[-10.3 -42.4 -38.3 -32.3 -21.4 -20.9] | -32.3
[-41.6 -35.9  -8.8 -34.4] | -35.9
[  8.5 -52.9  50.1   1.5   3.8] | 50.1
[-12.8  31.6  50.5  -8.3   5.3 -35.4] | -8.3
[-14.7  23.2  17.3   3.1  -8.8 -44.6  -1.4] | -8.8
[ 21.5  11.1 -34.9 -19.8  39.7  -2.2 -22.7] | 39.7
[ 49.0 -11.6  -1.1 -55.9 -20.8] | -1.1
[-23.0  15.1  -2.2  19.5   4.6 -41.0] | 19.5
---
(21.9, -51.6, 27.6, 4.8, 3.6, -36.9) ==> -36.9
(7.4, -36.7, -14.1, 21.5, 4.5, 52.4, -40.7) ==> -40.7
(11.3, -36.6, 19.0, 5.7, -2.6, -40.0) ==> -40.0
(1.9, 3.0, -36.4, 3.7, 15.5, -39.6, -25.2) ==> -25.2
(-2.4, 30.3, 12.5, -42.0, -10.1, -20.3) ==> -20.3
(-15.9, -12.7, -19.4, -1.0, -50.4) ==> -50.4
(6.4, 2.9, 0.8, -45.6, -16.1, 25.0) ==> 25.0
---
[[-50.5  -1.3 -14.7   0.3]
 [ 34.8  11.2  17.2   9.8]]
-50.5, 9.8

[[ 26.1  36.0 -41.2   0.0]
 [-24.1 -34.2  42.7  -4.6]]
26.1, -4.6

[ 44.7  22.9 -16.3  -1.3   2.9 -11.3  -0.9]
44.7, -0.9

[[ -2.5   6.1  27.5   3.1  10.7  12.0  -0.1]
 [-56.4 -24.8 -56.3 -15.4  32.4 -21.8   7.8]
 [ 28.5   8.8  20.7  23.4 -19.7  28.0   4.5]]
-2.5, 4.5

[[ 44.5  34.2 -32.4  40.2]
 [ 10.3  16.5 -20.5  15.2]]
44.5, 15.2

[-31.8 -20.8  18.3 -55.2 -22.0   6.3  39.2]
-31.8, 39.2

[[-12.7  -5.0   1.8 -15.4   1.9]
 [ 18.5 -33.9  31.2 -11.4  -1.9]
 [ 19.6  16.0  -9.1  -8.6  42.5]]
-12.7, 42.5
---
[[ 43.2   6.7 -49.0  -4.4  45.4  36.7 -32.2]
 [ 38.3   7.8  17.9   1.8  28.5  -4.5  34.9]
 [ 27.7 -21.0  35.2  37.7  18.1   3.8 -44.9]] => -4.5

[[ -6.3  12.7  33.3  40.2 -44.1]
 [-15.0 -41.1  23.1 -26.9 -13.2]] => -26.9

[[-33.0  33.9 -28.2  -8.0  13.1]
 [ -9.2 -25.2   8.0 -30.1  43.0]] => -30.1

[[-38.7 -47.5 -13.1 -29.3]
 [ 11.7 -22.3 -19.9   1.0]] => -19.9

[[-11.0   3.6 -44.2 -17.1   2.9  -7.3]
 [ -4.5   5.2  28.1  -5.4  -3.0   6.5]] => -3.0

[[ -3.7 -54.2  18.3 -45.0]
 [  2.7   2.1   1.0  -7.9]] => 1.0

[[ 44.8  -1.4  -2.7  36.7   5.7 -12.8]
 [  2.7   4.5   1.3 -12.1  10.3   1.6]
 [-41.4  -3.7   8.6 -25.6  -7.3  16.5]] => 10.3
---
[-42.9   6.7 -44.7  -6.8  -5.5  -1.7] value -1.7
[-19.9  46.3  34.6  11.0  27.4  10.3] value 10.3
[ -2.6  10.6  28.8 -33.6 -49.4] value -49.4
[  9.9  -4.1  -7.1   5.5  -1.7 -50.7] value -50.7
[ -6.8 -10.6 -11.6  44.2  -1.5  -2.5] value -2.5
[-52.5  12.9 -10.0 -36.3] value -36.3
[ 28.3  49.0  19.9 -23.8] value -23.8
[  1.4 -42.7  -2.5  -0.6] value -0.6
---
[[-0.046, -0.179, -0.079, -0.097, 0.045, -0.139, 0.056],
 [-0.092, 0.016, 0.133, 0.109, -0.081, 0.078, -0.044],
 [-0.017, -0.108, -0.090, -0.068, -0.022, -0.089, 0.017]] ⇒ -0.139

[[-0.05, -0.08, 0.19, -0.01, 0.07, -0.04],
 [-0.20, -0.13, 0.09, 0.09, -0.09, 0.11]] ⇒ 0.07

[-0.094, 0.138, -0.170, -0.088] ⇒ -0.170

[-13.667, 8.396, 9.359, 6.502, -12.044, 13.901] ⇒ -12.044

[[0.07, 0.13, 0.07, -0.04, 0.04],
 [-0.01, -0.06, -0.23, -0.02, 0.04],
 [-0.11, 0.06, -0.23, -0.04, -0.10]] ⇒ -0.04

[[-210.388, -62.008, 117.317, 157.239, 78.164],
 [-109.596, -191.779, 46.979, -75.935, 164.618]] ⇒ 157.239

[0.00, 0.14, -0.14, 0.01, -0.01] ⇒ 0.01

[[-107.25, -20.72, 13.51, -20.65, -118.72, 89.60],
 [100.35, -86.26, -169.76, -143.89, 144.40, -143.54]] ⇒ -118.72

[0.914, -1.288, 1.576, -0.715] ⇒ 1.576
---
[[-31.6  19.4  35.8 -22.6  -4.8  30.4]
 [  6.8  22.8 -47.2  -5.3 -13.4  38.9]
 [ -8.1  16.0   0.1  26.0   1.8 -32.1]] yields -8.1

[-42.0 -38.1  -2.4  21.0  -8.9   5.1  37.7] yields -42.0

[-40.5 -11.7   2.2 -39.8 -20.3] yields -40.5

[[ -1.6  -3.4   3.1  -1.5  32.8  -1.5]
 [  7.4   4.6   8.1   1.0 -28.9  -7.0]
 [ -6.8 -46.1 -17.1  -2.8   3.6 -42.2]] yields -6.8

[-51.2 -11.4  -4.5  -0.6  -2.6] yields -51.2

[[-17.9  12.9   2.6   1.4]
 [-14.0  12.9   2.6   1.4]
 [-23.5  12.9 -39.9  16.8]] yields -23.5
---
[-44.5 -21.5 -16.4  35.1] → 35.1, -16.4

[[ -3.4 -49.5  17.6  26.1   8.0]
 [ -5.4   4.0  -2.9  -5.6  -2.2]] → 26.1, 17.6

[ 42.0  -3.5 -10.2 -22.9 -39.6  46.2 -36.1] → 46.2, 42.0

[  6.3  11.7   9.8 -28.5 -49.4] → 11.7, 9.8

[ 34.7  39.8 -50.6  53.8   1.6  35.9] → 53.8, 39.8

[[ -5.6 -16.6 -23.3 -14.9 -31.7  -5.5 -44.4]
 [ -4.4  -1.8  30.2  -6.3   1.4  15.1 -32.4]
 [  0.5  17.0 -30.5  -1.9 -26.6  -8.3  -9.0]] → 30.2, 17.0

[-50.9  41.4  21.5  29.5   7.8  35.3  53.0] → 53.0, 41.4

[[ -0.4  13.0   0.5  29.6   2.2   1.9 -18.0]
 [  0.9   1.8  -2.0 -44.7   1.4   0.3  19.1]] → 29.6, 19.1

[[  6.4  -1.9  -6.4 -10.8  43.2  -9.9 -36.6]
 [ 22.0  20.7  12.2 -13.5 -22.0  21.5  -3.7]] → 43.2, 22.0
---
[[26 13 31 29 32 33 44]
 [31 97 30 30 32 31  1]
 [32 47 30 30 29 29 15]] >> 44

[5 7 3 8 4 2] >> 5

[ 15  -2 -23  47 -26  -7] >> -2

[-292 -248  610  128 -145 -567] >> -145

[[22 83 35 54 20 68 77]
 [21 37 67 58 25 25 72]
 [34 70 45 58 33 61 64]] >> 72

[[ -22  529  360 -225 -591  794  400]
 [ 410  386  431  349  153  448  314]] >> 448

[[91 85 11 61]
 [87 86 14 65]] >> 86
---
[ 46 -46 -32  43] yields 46

[330 197 605 846 913 476] yields 605

[[1 2 4 8 3 0]
 [1 5 4 2 5 3]] yields 4

[19 67 74 41  1] yields 67

[[3 5 0 9 4]
 [5 5 4 6 4]] yields 5

[4 2 9 7 4 7 4] yields 7
---
[[1 2 5 5 3]
 [7 4 1 5 0]
 [1 4 6 3 7]] out 6

[[199  80 116 152]
 [162 100  43 127]] out 100

[6 6 7 3 2] out 7

[4 5 5 7 2 4] out 7

[-875  319 -273  938] out 319

[229  55  74 190] out 55
